Below are the code and all the weights of a small trained network. Each question names an input and a target symbol and asks about switching units off, where a switched-off unit gives its printed mean instead of its output.

import numpy as np


def w(rows, s, z=0):
    codes = np.array(rows[::2]) - 128.0
    scale = np.full(codes.shape[1], s)
    scale[-1] = z or s
    return codes * scale


def f(y):
    return y / 2 * (1 + np.tanh(0.7978845608 * (y + 0.044715 * y**3)))


def softmax(a):
    e = np.exp(a - a.max(-1, keepdims=True))
    return e / e.sum(-1, keepdims=True)


def log_softmax(a):
    a = a - a.max(-1, keepdims=True)
    return a - np.log(np.exp(a).sum(-1, keepdims=True))


def net(x, mask):
    ids = ['ΓΛΞΣΦβδεζηθμπτψω'.index(c) for c in x.split()]
    T = len(ids)
    res = E[ids] + P[:T]
    r = res
    for j in range(3):
        rows = slice(3 * j, 3 * j + 3)
        q, k, v = (r @ M[0][rows].T for M in (Q, K, V))
        z = softmax(np.where(np.tri(T) > 0, q @ k.T / 3**0.5, -1e9)) @ v
        o = O[0][rows]
        res = res + np.where(mask[j], z, o[:, -1]) @ o[:, :-1]
    y = f(res @ A[0][:, :-1].T + A[0][:, -1])
    res = res + np.where(mask[3:7], y, B[0][:, -1]) @ B[0][:, :-1]
    return log_softmax(res[-1] @ U[:, :-1].T + U[:, -1])


Q, K, V, O, A, B = {}, {}, {}, {}, {}, {}
E = w([
[64,122,142,188,203,86,103,35,176,130],'Γ',
[133,120,172,97,115,130,116,141,104,111],'Λ',
[81,123,181,154,123,139,165,128,118,140],'Ξ',
[153,109,159,146,128,136,105,148,96,143],'Σ',
[101,99,170,34,131,116,98,153,92,116],'Φ',
[148,137,208,102,67,149,75,152,76,42],'β',
[99,131,182,79,129,124,127,115,114,111],'δ',
[133,115,167,208,109,141,105,152,106,116],'ε',
[165,110,181,45,84,135,75,178,68,61],'ζ',
[154,53,133,73,156,101,101,198,84,137],'η',
[73,100,188,137,110,122,54,95,113,25],'θ',
[102,110,132,48,180,102,180,98,140,162],'μ',
[192,180,140,181,89,144,167,133,134,97],'π',
[166,160,161,124,86,183,248,158,114,177],'τ',
[222,83,126,113,145,90,109,35,169,67],'ψ',
[134,233,177,88,102,134,224,157,162,76],'ω',
],0.018)
P = w([
[102,207,185,163,88,8,126,117,70,196],'0',
[147,155,231,160,209,148,116,185,137,164],'1',
[113,117,181,161,158,89,183,89,31,136],'2',
[91,88,166,129,48,87,102,137,144,190],'3',
[110,143,178,147,231,147,89,159,174,143],'4',
[69,162,90,143,144,68,159,109,35,110],'5',
[85,75,133,113,41,96,118,138,160,171],'6',
[120,122,168,121,208,165,122,163,181,114],'7',
[72,175,59,111,127,85,171,108,55,96],'8',
[85,59,85,101,39,98,113,161,175,148],'9',
[132,98,145,85,189,186,143,183,183,90],'10',
[95,160,48,59,119,91,172,106,77,49],'11',
],0.016)
Q[0] = w([
[147,94,143,137,132,26,117,95,101,115],'head 0',
[139,131,197,121,186,176,89,175,254,159],'head 0',
[213,122,138,124,107,139,72,95,176,157],'head 0',
[88,139,141,134,109,108,122,129,77,126],'head 1',
[112,116,134,184,114,153,122,142,85,110],'head 1',
[86,123,155,132,169,117,130,137,66,99],'head 1',
[161,80,212,127,144,163,122,145,212,131],'head 2',
[109,187,38,132,38,52,110,115,95,148],'head 2',
[131,137,125,124,100,9,195,79,31,104],'head 2',
],0.012)
K[0] = w([
[128,130,51,121,147,103,95,131,174,96],'head 0',
[74,214,223,152,150,67,82,95,73,224],'head 0',
[211,106,196,132,162,100,93,99,54,124],'head 0',
[107,138,72,129,120,139,108,118,134,84],'head 1',
[119,114,207,191,166,135,150,164,105,86],'head 1',
[101,143,103,124,157,159,136,131,99,127],'head 1',
[183,132,223,161,167,1,117,141,87,166],'head 2',
[115,58,58,118,148,215,138,136,165,85],'head 2',
[141,122,34,81,78,145,189,136,243,38],'head 2',
],0.011)
V[0] = w([
[118,81,156,102,91,131,33,141,76,129],'head 0',
[71,105,150,1,143,123,143,129,120,113],'head 0',
[137,103,117,126,114,110,116,126,157,96],'head 0',
[130,156,105,110,107,141,96,101,134,133],'head 1',
[113,154,135,127,119,115,88,128,95,168],'head 1',
[112,103,120,151,124,194,79,142,89,89],'head 1',
[27,131,162,153,122,133,140,96,178,72],'head 2',
[171,184,140,136,68,134,80,132,118,18],'head 2',
[118,154,158,138,92,165,167,182,123,147],'head 2',
],0.012)
O[0] = w([
[15,151,91,66,201,95,84,236,85,206,156],'head 0',
[161,90,191,255,158,106,52,146,46,138,121],'head 0',
[118,143,150,118,113,139,182,87,57,174,143],'head 0',
[158,99,162,213,120,149,88,137,170,119,85],'head 1',
[51,86,117,152,122,173,105,135,124,98,168],'head 1',
[193,83,94,55,165,120,163,91,146,129,34],'head 1',
[147,80,230,33,194,3,134,97,157,188,163],'head 2',
[11,108,102,157,112,136,229,202,184,134,193],'head 2',
[182,116,45,133,119,18,109,145,143,68,3],'head 2',
],0.0093,0.0074)
A[0] = w([
[115,177,148,111,192,124,149,152,22,118,127],'neuron 0',
[102,153,83,156,127,187,140,79,2,40,174],'neuron 1',
[145,167,83,155,168,155,98,191,167,95,2],'neuron 2',
[135,160,74,133,97,103,174,179,214,149,90],'neuron 3',
],0.0083,0.0057)
B[0] = w([
[141,55,130,123,165,129,83,86,144,54,249],'neuron 0',
[141,134,106,134,196,97,146,136,129,244,254],'neuron 1',
[49,126,142,139,100,133,157,29,9,78,149],'neuron 2',
[92,107,163,88,116,124,92,119,138,146,170],'neuron 3',
],0.012,0.0097)
U = w([
[146,125,144,158,122,98,181,111,94,67,155],'Γ',
[172,101,157,169,147,156,103,119,132,134,96],'Λ',
[131,121,125,126,164,165,178,99,66,155,95],'Ξ',
[158,153,167,96,159,141,131,119,132,125,112],'Σ',
[132,140,150,146,151,121,143,148,111,96,137],'Φ',
[97,151,178,140,74,76,93,172,72,195,160],'β',
[136,54,166,165,138,110,174,122,143,93,32],'δ',
[141,138,138,154,187,213,126,164,173,100,163],'ε',
[111,102,144,162,126,124,160,134,96,101,59],'ζ',
[172,168,108,135,171,104,127,175,153,125,254],'η',
[146,129,151,161,160,125,129,160,139,108,142],'θ',
[137,113,146,147,170,109,137,185,164,147,73],'μ',
[125,155,107,97,140,108,142,137,134,132,139],'π',
[133,2,119,154,50,151,88,76,175,179,146],'τ',
[125,150,137,118,138,141,136,120,101,107,113],'ψ',
[141,97,141,168,155,144,123,144,124,98,121],'ω',
],0.009,0.0085)

Each question gives the input, a string of symbols that net reads in full, and the target symbol t.
The units are the heads (3 rows each of Q, K, V and O) and the neurons (one row each of A and B). Each row of codes is followed by its name. A weight is (code - 128) times the scale printed after its matrix; where a second scale follows, it is the last column's (O, A, B and U).
mask holds one flag per unit, heads first, then neurons. A switched-off unit (its flag False) gives its mean, the last column of its rows in O or B, instead of its output. The means were averaged over made-up inputs and are rounded, as every weight is.
A unit's drop is (log p(t) with every unit on - log p(t) with that unit switched off) / (log p(t) with every unit on - log p(t) with every unit switched off).
The circuit of an input: a set's keep is (log p(t) with only the set's units on - log p(t) with every unit switched off) / (log p(t) with every unit on - log p(t) with every unit switched off). Starting from all 7 units, units are removed one at a time, each time the one whose removal leaves the highest keep (on an exact tie, the one counted first), for as long as the keep stays at least 0.8.
circuit, biggest first: the units of the circuit, biggest drop first
most important unit: the unit with the biggest drop
heads that matter: for each layer, one digit per head in row order, 1 if its drop is at least 0.15 and else 0, layers parted by /
drop when u is switched off: that unit's drop, to one decimal
input ω Σ τ τ τ ω β ψ Γ ψ Γ, target δ: circuit, biggest first -> (head 0; head 2)
input ψ π ψ ψ τ Γ ε τ Γ θ, target β: most important unit -> head 0
input ζ ψ η, target Ξ: circuit, biggest first -> (head 2; neuron 1; head 1)
input ψ ψ ψ μ ψ π, target Ξ: heads that matter -> 101
input ψ Γ ζ, target Ξ: circuit, biggest first -> (head 2; neuron 1)
input θ τ τ Γ τ η τ ψ, target μ: heads that matter -> 101
input τ ψ ψ Γ τ ψ ψ Σ, target Γ: circuit, biggest first -> (head 2; neuron 2)
input η τ τ τ Φ Γ ψ, target β: circuit, biggest first -> (head 0; neuron 0)
input ω ψ η ζ ψ, target δ: circuit, biggest first -> (head 2; head 0)
input η Γ ψ Γ ζ τ ψ ψ Γ μ η, target Ξ: circuit, biggest first -> (head 2; neuron 2; neuron 1)
input Γ β τ, target η: circuit, biggest first -> (head 2; neuron 1)
input Ξ Γ ψ, target Ξ: circuit, biggest first -> (head 2; neuron 1)
input ζ Λ Γ Γ ε ψ ε η ψ ψ ψ, target ζ: circuit, biggest first -> (head 2; neuron 2; head 0)
input Σ ψ ψ Γ, target β: circuit, biggest first -> (neuron 0)
input Ξ Σ θ θ ψ ψ τ β ε η Γ η, target ω: circuit, biggest first -> (neuron 0; head 0)
input ψ Σ ψ θ θ Ξ, target δ: circuit, biggest first -> (neuron 0; head 2)
input τ Λ μ Ξ θ ε, target δ: drop when neuron 0 is switched off -> 0.7
input ψ ε ψ Φ Σ ψ ψ ζ ψ Γ ψ, target ε: drop when head 2 is switched off -> 0.6
input ψ ψ ω ψ ψ θ ψ Ξ Ξ μ, target β: drop when neuron 2 is switched off -> 0.0
input Ξ ψ Γ θ ψ τ Ξ ε Γ ψ μ Ξ, target Ξ: most important unit -> neuron 1
